Every row comes from one small tree of marks. Brackets hold a mark, then the marks that hang from it, in alphabetical order. Every link used is in the known rows. Which tree was each row made from?
Known rows
[T [J [H [X [S K] U]] V]]: -1.619	0.614	-0.604	-5.496	2.849	-4.492	0.269	4.588	0.365	5.061	3.448	1.977	0.133	-1.430	-0.558	1.834	-0.111	0.633	-0.414	-2.523	-1.971	0.592	1.366	0.615	-1.289	-2.941	3.030	-2.565	-0.106	-7.737	-0.300	-2.187	2.350	2.914	3.936	1.267	0.177	-0.641	3.592	-0.408	2.799	-1.008	0.576	-1.983	-0.779	2.934	-1.647	-2.253
[W [X S U]]: -1.285	-1.892	-0.950	-0.380	-1.445	-2.018	-2.022	-0.391	2.556	3.176	-2.016	-0.546	3.434	-0.802	1.538	-0.472	2.365	-0.889	-1.049	-4.082	-2.767	-0.875	-0.162	1.622	-1.711	-3.020	2.332	3.441	-0.656	-3.461	0.788	-0.274	1.496	3.558	0.381	-1.586	1.136	-1.052	1.579	-1.714	0.932	1.342	0.191	-2.259	0.501	0.134	-0.124	-0.137
[H [J T [V [S K]] [X U]]]: -2.254	1.615	1.474	-4.117	3.209	-1.489	-1.416	5.287	-1.075	4.048	0.828	1.225	1.334	0.556	-0.303	2.510	1.058	-1.221	-4.270	-1.582	-2.471	-0.189	2.532	-1.149	-1.072	-2.780	6.556	1.290	2.284	-4.685	0.112	-5.131	-0.145	2.756	1.890	-0.989	1.347	-2.228	3.940	0.848	0.305	0.676	-0.227	-0.396	0.727	2.752	-1.717	0.937
[X [S K T]]: 0.490	-2.642	0.575	-3.294	3.185	-2.022	-0.525	-1.377	1.414	4.535	0.799	0.995	4.838	-0.774	2.562	0.289	1.824	-1.472	-0.232	0.376	0.227	0.085	2.169	2.447	-0.812	-2.707	-0.673	2.145	0.854	-0.671	-1.739	-2.004	1.276	0.896	0.272	-1.118	2.337	1.130	2.594	1.106	-0.120	-1.105	-1.703	-0.759	1.584	0.385	0.193	-0.339
[X [U [K S T] W]]: -1.611	-0.292	-1.864	-1.775	1.086	-1.875	0.542	3.594	3.479	4.363	-1.223	1.455	2.861	-1.730	-1.461	0.233	1.554	2.636	1.594	-4.909	-2.731	-1.202	1.879	1.309	-0.436	-3.540	1.339	3.915	0.336	-4.388	-0.581	-4.281	-0.588	-1.623	-2.508	0.300	-2.858	-3.252	-1.227	-2.036	0.531	0.683	1.750	-2.280	-1.200	-1.183	0.451	-2.324
[U [K S V] W X]: -1.117	3.695	-0.565	-0.073	2.193	-3.108	0.502	0.030	1.441	5.483	0.843	1.400	3.501	-3.443	-1.281	1.939	2.681	7.162	0.964	-4.795	-2.404	0.737	2.513	2.401	1.592	-3.859	2.872	1.452	-2.185	-2.156	-0.466	-2.963	-0.708	0.258	-2.384	0.535	-3.493	-1.616	-1.027	-0.218	-0.474	1.191	1.035	-2.346	-1.105	1.127	4.193	-0.897
[V [J T X]]: -3.267	3.434	-0.844	-0.385	0.397	-2.327	-1.255	2.858	-4.043	2.198	0.836	3.137	1.904	0.394	1.317	1.138	1.236	-2.819	-3.836	-0.937	-0.098	1.455	-0.202	-1.854	1.428	0.086	2.762	-1.362	2.098	-1.850	-0.594	-0.971	-0.711	1.338	3.044	-0.542	1.457	-1.385	2.425	2.499	-0.813	-1.425	-0.784	1.064	0.775	2.572	1.063	-0.882
[J H [T [S V]] [X [U W]]]: -1.723	3.041	0.191	-0.465	0.214	0.364	-2.015	7.980	-1.949	3.327	2.904	1.336	0.210	-1.128	-0.414	0.383	1.767	-0.562	-0.012	-3.705	-0.517	-1.945	3.723	1.448	0.892	0.331	4.585	-2.365	0.089	-7.817	0.045	-2.202	1.227	-0.373	1.354	1.687	-1.620	-1.980	-0.249	1.153	3.936	-2.502	1.418	-0.336	-0.844	1.299	-2.601	0.262
[H [J [T V] X]]: -2.232	1.525	2.251	-2.202	3.824	-1.177	-3.358	3.523	-5.050	2.455	2.455	1.607	0.810	0.226	1.945	2.416	0.982	-0.700	-2.301	-0.409	-0.644	0.250	1.374	-1.106	0.198	-0.269	2.994	-1.999	0.722	-3.262	0.423	-2.958	-0.399	2.807	2.314	-0.582	0.949	-3.065	0.681	0.911	0.803	-1.316	0.511	1.223	0.528	3.928	0.286	0.165
[U K [W [V J S]] X]: -2.124	7.508	0.400	-0.683	3.063	-4.575	1.106	1.328	0.834	3.673	-1.025	4.259	2.501	-4.313	-1.037	1.113	0.419	7.378	-2.439	-4.229	-0.894	2.302	3.679	0.732	0.951	-2.772	2.257	1.908	-3.431	0.978	0.383	1.214	-3.114	0.596	-4.552	-1.005	-2.414	-1.873	2.976	1.397	-1.336	1.444	-0.489	-3.125	1.468	0.542	4.278	0.689
[H [J [T S]]]: -0.965	-0.466	3.230	-2.401	2.883	2.058	-4.573	3.992	-2.308	2.594	1.142	1.023	1.100	0.256	2.211	1.073	0.873	-0.944	-1.260	-0.056	0.013	0.972	1.452	-2.029	-0.703	0.701	1.860	-1.476	0.811	-3.742	-0.188	-3.064	-0.928	1.523	-1.896	-0.592	1.472	-3.562	1.676	1.374	1.686	-1.768	-0.150	0.530	0.611	2.427	-0.653	-0.932
[W [V S] [X U]]: -0.891	0.469	0.316	-0.035	-0.270	-2.627	-0.760	1.412	3.271	3.320	-3.145	1.483	3.147	-1.625	0.037	-1.093	1.726	2.153	-3.370	-4.886	-1.553	-0.337	1.287	2.917	-1.335	-1.246	2.782	5.182	-1.851	-1.453	1.332	0.922	-2.295	3.150	-3.123	-1.434	1.088	-1.544	4.066	-0.065	1.689	1.603	-0.725	-1.863	1.469	-1.976	-0.677	1.721
[J H V [X U]]: -2.993	1.647	-0.900	-1.040	-0.327	-3.301	0.843	4.337	-1.257	2.230	2.333	0.366	0.593	-0.479	-2.450	1.494	1.656	-2.922	-0.446	-3.607	-2.173	-0.264	2.603	-0.627	0.906	-3.485	4.224	-1.459	0.977	-5.840	0.138	-2.598	4.064	1.128	5.127	1.957	-2.177	-0.172	2.004	0.596	2.856	0.123	1.502	-0.871	0.184	2.255	0.063	-0.365
[H [J [T V]]]: -0.584	-0.112	2.742	-3.402	4.327	-0.332	-4.078	4.449	-4.282	3.107	2.310	1.586	0.062	-0.354	1.643	1.720	0.256	-0.493	-1.374	0.065	-0.817	1.466	1.020	-1.251	-0.556	0.139	1.092	-1.678	0.726	-3.885	-0.033	-2.878	-1.977	2.016	0.592	-0.515	0.591	-3.717	0.313	0.186	1.414	-2.230	0.632	1.273	-0.338	2.955	0.639	-0.773
[T [S K [V J]]]: -0.706	3.117	2.928	-2.116	1.524	-1.629	-1.917	2.549	0.252	6.778	1.019	4.730	1.734	0.572	0.563	0.297	1.787	-0.021	-2.381	-1.139	1.273	0.454	3.807	3.764	1.244	1.460	-2.644	-1.469	1.253	-0.323	0.543	-4.995	-2.870	0.075	-0.964	-1.332	5.787	-0.787	2.666	2.889	-0.285	-1.642	-2.459	-0.676	0.927	-2.103	-0.845	0.829
[J [H X] T V]: -0.311	0.482	-0.903	-2.600	1.374	-1.925	-2.256	5.739	-3.877	3.092	4.434	0.502	-0.426	-0.886	-0.388	1.213	-0.198	-0.743	-0.707	-1.220	0.117	3.230	1.938	-1.955	0.859	-0.413	4.191	-3.954	0.852	-8.003	-1.795	-3.476	1.064	0.427	2.773	2.550	-1.403	-2.750	1.980	1.339	4.207	-3.735	1.213	1.997	-1.838	4.656	0.723	-0.803
[W H [V J] [X U]]: -2.452	1.769	-0.393	1.043	-1.030	-5.103	0.724	2.606	0.671	4.477	-0.709	4.091	1.205	-1.774	1.096	-0.156	2.843	1.703	-4.816	-4.229	0.434	1.319	1.958	0.755	0.575	0.976	-1.558	1.956	-2.054	-0.598	0.343	-0.631	-2.228	3.002	0.376	-0.898	-1.490	-1.382	6.035	2.267	2.973	0.291	0.730	-3.562	-0.617	-2.667	-0.743	-1.446
[X S [U [K T] [W V]]]: -0.861	0.429	-2.159	-2.086	1.282	-1.969	-0.995	2.582	3.685	4.836	-1.677	1.527	3.335	-1.971	-1.670	0.320	0.819	4.107	1.872	-4.483	-3.234	-0.852	3.445	1.278	-1.372	-4.273	1.240	4.933	-1.070	-3.240	-1.301	-1.628	0.493	0.649	-1.864	-1.487	-4.088	-3.290	2.177	-1.961	1.840	-0.468	3.068	-2.848	-1.579	-0.578	0.783	-0.492
[K S [T [J V [X [U W]]]]]: -2.454	0.803	-0.086	-2.027	1.553	-4.412	0.819	6.920	2.753	5.054	0.373	1.609	2.388	0.519	-2.228	2.413	1.868	2.437	1.939	-2.926	-2.423	-1.708	-0.355	-0.156	-1.308	-2.175	4.683	1.495	-0.374	-6.513	-1.123	-5.839	1.015	0.816	2.484	0.037	-1.637	-1.933	1.711	0.168	0.039	1.013	1.530	-0.541	-1.309	1.480	-0.455	-2.649
[W [H [J T]] U V [X S]]: -0.345	-3.561	2.846	0.704	0.944	-1.882	-2.022	1.364	-0.879	4.221	0.219	1.845	2.517	-4.889	4.186	0.995	2.038	4.751	-2.994	-2.196	0.693	1.730	3.087	0.191	-2.244	1.847	2.103	1.837	-3.576	-1.014	-0.910	-0.133	-0.460	6.464	-1.110	-2.893	-2.076	-2.567	6.318	3.572	5.448	-2.563	0.656	-3.642	-1.408	-0.983	-2.049	-0.611
[T J [V S]]: 0.022	1.304	4.483	-4.313	4.657	-4.243	-0.449	3.541	-0.863	2.593	1.369	3.135	0.722	-1.288	0.121	1.014	-0.373	1.213	-0.103	-1.349	-1.402	0.750	-0.931	2.383	-1.373	-0.989	1.919	-1.922	-1.249	-3.743	2.018	1.542	-2.483	4.090	-2.339	0.491	1.938	-1.115	0.527	0.666	-0.379	-0.375	-1.265	1.186	1.609	0.979	0.885	-1.049
[V [J H T X] S]: -2.386	2.690	-0.160	-1.577	0.996	-3.066	-0.435	5.505	-3.758	0.827	0.717	4.280	1.139	-1.174	-0.454	0.879	0.868	-3.002	-3.283	-0.512	-0.240	2.136	-1.135	-2.212	0.795	-1.255	7.637	-1.218	1.056	-3.640	-0.080	2.018	-0.984	2.687	-0.446	0.745	1.532	0.336	3.040	3.312	0.418	-2.018	-2.614	1.488	1.867	3.718	1.577	-1.467
[T S [V [J X]]]: -1.907	5.521	4.220	-0.172	1.518	-3.766	-2.743	2.301	-1.737	3.484	2.061	3.438	1.386	1.439	1.049	1.631	1.440	-0.074	0.135	-1.626	-0.185	-0.151	2.522	2.318	1.369	-0.458	-0.503	-3.859	0.918	-1.082	2.259	-3.341	-1.270	2.874	0.345	0.488	3.097	-2.154	1.792	2.784	-1.710	-1.728	-1.837	1.178	2.032	0.916	1.930	0.390
[H [J [T S V] X]]: -1.632	2.291	4.261	-1.690	3.429	-0.126	-4.615	3.889	-4.040	2.727	2.739	1.575	0.827	1.215	2.454	2.267	1.080	-0.037	-1.008	-0.361	-0.271	-0.218	2.521	-0.309	0.093	0.066	2.937	-3.166	0.523	-3.745	1.037	-4.186	-0.526	3.268	0.161	-0.150	1.986	-3.894	1.226	1.758	0.671	-2.007	-0.281	1.561	1.210	3.435	-0.042	0.638
[W [H J] [U K] V X]: -2.973	-0.853	3.348	0.720	2.545	-2.554	0.978	-1.492	-0.938	3.758	0.164	3.415	1.955	-5.664	3.208	0.821	1.514	6.984	-4.668	-4.816	1.505	2.454	5.741	1.206	0.546	1.202	-1.351	1.362	-3.965	1.635	0.869	-1.040	-1.352	4.066	-3.098	-2.340	-2.440	-2.457	5.330	3.291	5.147	-0.502	0.701	-5.933	-0.422	-4.147	-1.530	-0.260
[W [V J S]]: -0.956	2.740	1.218	-1.143	1.730	-3.820	-0.836	2.862	1.062	3.516	-2.214	3.968	2.920	-1.800	-1.175	-0.030	0.826	0.830	-2.649	-1.479	-0.226	1.481	0.740	1.017	-0.181	-0.142	1.140	2.173	-0.641	1.408	-0.284	1.412	-3.199	2.401	-2.108	-1.429	1.832	-0.640	4.896	2.918	0.046	-0.334	-1.687	-0.025	1.652	-0.148	1.619	0.019
[X [S T [V [J H]]] [U W]]: -1.627	1.209	-0.842	-3.078	2.700	-3.097	-1.921	6.670	2.281	6.017	0.740	1.182	2.241	-3.709	-0.790	0.415	2.372	-0.366	1.425	-1.608	-1.679	-1.543	2.435	2.396	0.468	-1.916	-0.288	2.218	-0.621	-3.321	-2.519	-1.436	1.035	-1.122	4.267	-1.103	-1.292	1.167	1.216	-0.430	2.705	-1.497	0.956	-2.125	-1.971	-0.119	-1.740	-1.767
[S K T [V [J [H X]]]]: -2.033	2.119	-0.517	-4.329	4.396	-3.816	-0.140	3.354	-1.602	7.073	3.772	5.009	1.252	-2.102	1.615	0.737	2.082	0.315	-3.705	0.339	3.136	1.609	3.980	3.265	3.318	1.263	-2.947	-0.630	1.010	-0.772	-1.829	-4.656	-2.008	-2.719	3.204	-0.436	4.510	1.535	2.837	1.913	2.140	-2.874	-2.691	-0.863	-0.337	-0.563	-2.361	-0.293
[V [J [X [U W]]] [S K T]]: -3.824	4.486	0.766	-3.102	4.522	-4.402	2.011	3.135	2.241	4.218	-0.462	3.319	3.637	-1.218	1.007	1.110	2.256	-0.168	-3.824	-2.491	-0.362	-1.628	2.358	1.968	0.748	-2.482	1.680	2.924	2.342	-0.011	0.825	-1.526	-1.614	-0.501	0.307	-0.954	0.959	1.654	3.682	1.870	-2.960	1.420	-2.793	-2.914	2.471	-1.026	-1.665	-0.362
[J [T S V] [X [U K]]]: -1.071	4.153	1.285	-0.960	0.223	-0.788	-2.354	2.583	-2.604	2.906	3.060	1.813	0.945	0.894	1.479	0.709	0.543	0.092	-0.478	-3.879	-2.349	-0.661	4.530	2.964	1.076	-2.762	2.888	-1.919	1.260	-5.772	1.425	-4.062	-0.475	2.244	-0.510	1.728	0.602	-5.151	-0.284	-0.244	0.728	-2.475	0.365	1.786	0.742	0.490	0.080	1.532
[V [J H] S]: -1.686	1.240	1.005	-2.463	1.771	-3.561	-0.022	4.471	-0.892	1.509	-0.455	4.129	1.008	-2.238	-1.453	0.280	0.882	-2.300	-1.731	-0.913	-0.397	2.364	-1.132	-1.227	0.259	-1.588	3.753	-0.483	0.435	-1.966	0.551	2.515	-1.500	1.909	-2.308	0.546	1.520	1.147	2.584	2.409	0.374	-0.874	-2.732	-0.217	1.957	1.730	2.040	-2.402

Which tree is each row?
-0.663	3.453	-0.403	-1.210	1.785	-2.960	-0.701	-0.358	0.875	4.894	0.400	1.052	3.074	-4.285	-0.238	1.087	1.682	5.542	0.435	-3.792	-1.658	0.516	3.954	2.723	0.488	-3.460	1.930	1.212	-3.880	-1.536	-0.783	-1.001	1.040	0.491	-1.375	-1.470	-1.332	-1.345	-1.245	-0.881	0.298	1.274	1.557	-2.695	-0.439	1.608	3.130	1.217 -> [U K W [X [S V]]]
1.908	0.578	3.082	-2.878	2.368	-0.411	-2.191	5.213	-4.480	3.679	5.241	4.004	-0.893	0.688	1.264	0.538	-0.480	-0.835	0.447	-0.486	0.630	2.124	3.315	1.418	-0.130	-0.360	1.796	-5.025	1.420	-7.226	0.869	-3.185	-2.163	1.466	-2.641	2.843	1.221	-2.820	1.066	2.296	2.219	-5.769	-1.776	1.889	0.788	1.375	1.322	-0.471 -> [J H [T [S K] V]]
-3.639	-0.171	-0.271	-3.479	3.559	-1.616	-1.177	3.091	1.533	4.439	-0.641	1.602	2.763	0.146	0.686	2.711	2.684	0.940	-1.135	-2.336	-1.973	-2.669	1.834	-1.194	-1.762	-3.209	3.251	3.166	1.365	-2.808	0.538	-3.820	2.057	1.593	1.320	-2.546	-0.801	-1.225	2.475	-1.026	-0.541	1.589	1.056	-4.150	0.330	2.376	-1.858	-0.980 -> [H [J [X [S [K T]] [U W]]]]
-1.035	1.729	0.103	-2.522	2.573	-4.540	2.067	1.608	-0.636	3.881	3.639	2.513	1.873	-3.526	-0.147	1.651	0.888	3.730	0.821	-1.179	-0.899	3.134	2.553	0.784	1.393	-4.679	3.739	-0.286	-3.923	-4.291	-2.552	-3.530	1.034	0.121	0.103	1.984	-0.067	-0.461	1.201	0.459	1.696	-0.275	-1.379	0.040	0.950	2.236	3.382	-1.943 -> [U [K [S [T [J H V]]]] X]
-2.555	4.077	2.306	-3.870	3.555	-4.859	1.133	2.428	-0.646	2.280	1.304	3.326	1.022	-1.454	-0.181	1.366	-0.004	1.692	-1.486	-4.085	-3.216	-0.909	1.121	3.488	-0.117	-3.765	3.845	-0.575	-1.018	-4.151	2.727	0.735	-0.865	4.410	-0.771	0.698	1.331	-1.772	0.232	-0.844	-0.457	1.129	-0.524	-0.125	2.006	0.380	-0.190	-0.056 -> [T [J [X [U K]]] [V S]]
-2.899	1.142	1.548	-3.428	4.245	-2.399	-3.332	2.557	-0.469	4.284	1.578	-0.532	1.272	-0.826	0.612	2.565	1.206	1.524	-1.906	-1.565	-0.214	0.907	2.425	-1.372	0.376	-0.329	0.567	-1.549	0.332	-2.514	-0.269	-5.435	1.094	1.263	2.943	-0.708	0.843	-2.800	2.460	0.248	1.731	0.783	1.325	-1.050	-0.751	3.864	-0.778	-0.190 -> [H [J V] X]
-1.106	0.808	1.959	-2.848	4.640	-3.875	2.319	5.715	3.097	3.667	0.501	1.831	1.987	-3.988	0.424	0.160	1.735	3.131	-0.913	-3.415	-0.002	-1.244	2.370	1.934	-1.069	0.053	-0.419	2.008	-2.525	-3.013	-0.454	1.656	-0.949	0.746	-1.746	0.571	-5.036	-0.297	3.398	1.540	2.926	0.834	1.727	-3.250	-0.382	-2.053	-3.072	-2.423 -> [X [U [W H [V [S [T J]]]]]]
-0.366	2.274	-0.767	-1.025	-0.986	-4.065	-1.908	0.893	0.059	5.069	0.361	2.498	2.342	-2.412	0.406	1.323	3.220	1.052	-0.975	-0.650	-1.343	1.245	0.801	1.594	0.083	-1.911	1.826	1.439	-1.911	-0.359	-1.045	-0.708	0.313	2.020	1.767	-1.994	3.008	-0.346	1.111	-0.244	-0.509	0.400	-1.117	-0.295	0.408	2.740	2.171	0.589 -> [U [X [S [V J]]]]
-0.837	0.122	0.091	-4.128	2.742	-3.757	-0.378	5.252	1.708	3.336	2.641	-0.325	1.099	-2.435	-0.970	0.857	1.472	-0.315	0.142	-2.031	-0.920	0.797	2.732	1.076	0.594	-3.122	3.737	0.546	0.488	-5.878	-0.842	-2.681	1.539	-0.112	1.148	2.392	-0.778	-0.308	2.481	-0.199	3.393	-0.887	-0.535	0.338	-0.086	2.166	-1.539	-0.380 -> [J [H [X U]] [V [S T]]]
-3.498	1.556	-1.398	-2.397	1.014	-3.687	1.792	4.276	-0.735	3.716	1.523	3.529	1.355	-3.149	-1.420	0.593	1.295	0.266	-1.073	-3.844	-1.866	-1.222	1.123	2.954	1.118	-2.228	4.194	-0.570	-2.381	-5.408	-0.608	-0.928	1.656	1.815	2.813	1.013	1.800	0.084	-0.354	-0.127	3.658	0.396	0.254	-1.083	0.219	0.500	-1.650	-2.059 -> [T [J H [X [U [K [S V]]]]]]
-0.893	0.363	-0.314	-2.480	-0.468	-0.037	-1.433	2.740	1.699	4.944	0.467	2.829	1.073	0.028	-0.888	-0.115	2.017	1.194	0.093	-3.550	-1.692	-0.022	4.109	2.784	1.125	-2.151	-0.363	2.783	0.859	-3.894	0.169	-5.148	-0.898	-1.272	-2.750	-0.426	1.465	-3.741	-0.080	-2.183	2.174	-0.977	0.811	-0.368	-0.827	-2.592	-1.557	0.604 -> [X [U [K [T [S V]]]]]
-2.644	2.374	2.444	-1.912	1.498	0.317	-3.926	5.763	-1.503	3.497	1.870	-0.287	0.786	1.526	0.331	2.426	1.421	-1.277	-1.501	-1.763	-2.151	-0.660	3.392	-1.749	-0.217	-1.516	4.437	-1.191	1.552	-5.577	-0.152	-6.465	1.485	2.224	3.007	-0.268	0.299	-3.996	3.119	0.900	1.696	-0.478	1.313	0.386	-0.065	2.939	-1.743	0.571 -> [H [J [T S] V [X U]]]
-0.379	0.971	0.744	0.607	2.693	-4.297	1.944	1.834	1.996	4.776	-0.644	2.291	4.014	-4.544	-0.845	-0.087	1.208	5.411	0.277	-4.483	0.744	0.194	4.203	2.827	0.375	-0.411	-0.685	0.479	-4.249	-0.592	-1.908	-1.904	-0.925	1.169	-3.527	0.871	-4.345	-1.803	1.595	3.897	3.142	0.119	2.425	-2.853	-0.930	-1.476	2.350	-2.286 -> [U [K S] [W H V]]
0.420	-0.018	2.685	-3.805	5.359	-2.929	0.215	0.156	-1.281	5.084	3.532	2.731	2.318	-0.022	2.706	0.757	1.090	-0.110	-0.975	-0.084	1.249	0.726	3.823	3.860	0.863	-1.188	-3.798	-0.293	1.661	-0.991	0.061	-4.247	-1.878	-0.866	0.234	0.383	2.022	-0.255	1.245	1.127	-0.514	-2.161	-1.992	0.175	1.475	-1.330	0.307	0.463 -> [S K [T V]]
-0.620	-1.218	-0.797	-0.089	0.181	-2.454	-2.117	-0.065	3.460	4.672	-1.585	-0.036	4.709	-1.556	2.040	-0.802	2.329	1.657	-1.096	-2.912	-1.277	-0.790	2.415	3.217	-1.024	-2.151	0.321	5.708	-2.383	-1.187	-1.482	-0.909	0.413	2.443	0.989	-2.138	0.472	-0.836	4.669	-0.608	2.660	-0.072	0.096	-1.718	0.381	-1.421	-0.871	1.210 -> [W V [X [S T] U]]
-3.070	4.100	0.188	-1.510	1.068	-5.027	-0.307	4.685	-3.064	2.790	2.643	3.901	-0.453	-0.705	-0.628	1.555	1.371	-2.063	-0.882	-2.689	-1.789	0.053	1.329	0.890	1.425	-2.271	1.069	-2.481	1.373	-3.476	1.702	-0.956	-0.037	1.930	3.956	1.450	-0.014	-0.840	0.852	0.325	0.492	-1.512	-0.566	-0.301	0.745	1.595	1.097	-1.345 -> [T [V [J H [X U]]]]
-3.326	4.688	-2.112	-1.532	-0.214	-2.194	-1.327	3.815	-2.806	4.945	0.873	3.798	1.250	-1.156	-0.379	0.482	1.491	-1.051	-4.410	-2.882	-1.505	0.526	2.876	1.928	2.852	-0.598	1.541	0.692	1.069	-2.411	-1.138	-3.331	-1.454	0.003	3.832	-1.355	2.623	-2.207	0.785	0.199	1.368	-1.144	0.521	0.494	-1.145	-0.314	-1.085	0.848 -> [S [V [J T [X [U K]]]]]
-2.015	2.432	-0.054	-3.574	3.605	-4.569	-1.274	4.458	-1.340	4.131	4.208	2.595	0.120	-1.902	1.738	1.055	1.515	-0.353	-0.192	-1.113	-0.093	0.678	2.445	1.977	2.070	-1.422	-2.231	-1.110	1.395	-3.340	-0.163	-2.598	-0.983	-0.943	3.436	1.815	0.157	-1.149	1.038	-0.856	1.583	-2.834	-1.144	0.229	-0.237	0.976	-0.976	-1.674 -> [S [T [V [J [H [X U]]]]]]
-1.325	0.249	1.352	-4.711	5.589	-2.857	-0.593	3.320	-0.035	3.785	3.014	2.175	1.725	-2.321	0.086	1.540	2.086	2.445	-0.609	-0.877	-0.013	1.482	-0.227	1.564	1.658	-0.998	3.435	-0.173	-0.109	-4.197	-0.360	0.846	-0.556	1.684	-0.974	1.128	-0.189	1.401	2.739	0.821	2.743	-1.777	-1.163	0.374	-0.503	1.763	-1.445	-1.813 -> [K [V [S [T [J [H X]]]]]]
-2.759	4.555	3.110	-2.840	2.620	-3.057	0.017	4.037	-2.439	2.305	4.343	3.984	-0.910	-0.564	0.155	1.395	-0.242	1.420	1.047	-3.980	-1.916	-0.600	3.266	2.744	0.918	-3.012	2.425	-4.957	-1.323	-6.976	2.788	-1.065	0.902	3.429	-0.295	2.779	0.359	-2.321	0.452	0.142	2.182	-1.788	-0.244	-0.459	1.731	0.558	-0.320	-1.181 -> [T [J H [X [U K]]] S V]
-3.243	2.459	1.050	-0.125	3.284	-1.651	-0.031	-1.116	-0.116	2.631	-1.047	0.975	3.058	-2.033	0.895	-0.142	0.081	4.123	-2.041	-5.749	-0.153	1.144	2.791	0.719	1.253	-1.558	0.209	0.131	-2.041	-1.922	1.245	-1.119	-0.777	0.085	-3.042	-0.937	-2.207	-1.531	0.227	0.649	0.490	1.409	1.464	-3.956	0.180	-1.346	2.494	-0.115 -> [U K [W X]]
-0.620	-0.811	0.652	-4.932	3.159	-2.116	0.537	3.480	-0.821	6.615	1.941	5.854	0.654	0.689	-0.022	1.094	1.458	1.598	-2.617	-0.419	1.166	1.224	1.362	2.068	0.178	1.206	-0.924	0.866	0.587	-3.124	-0.371	-4.251	-2.549	-0.731	-0.378	-2.025	4.006	-0.586	1.904	0.350	1.017	-1.318	-0.731	-0.586	-0.638	-1.538	-2.135	-0.248 -> [S [K [T J]] V]
-1.620	-0.599	1.969	2.125	-0.056	-1.730	-0.233	-1.468	0.603	3.481	-0.954	1.640	3.342	-3.791	2.530	-0.440	1.227	4.453	-2.770	-4.826	0.558	0.951	3.343	3.014	-0.558	1.537	-1.087	2.344	-1.682	0.858	1.241	0.450	-1.521	2.523	-1.017	-2.302	-0.289	-1.782	4.029	1.979	2.582	-0.987	-0.851	-3.483	0.565	-4.001	-1.193	1.737 -> [W U V X]
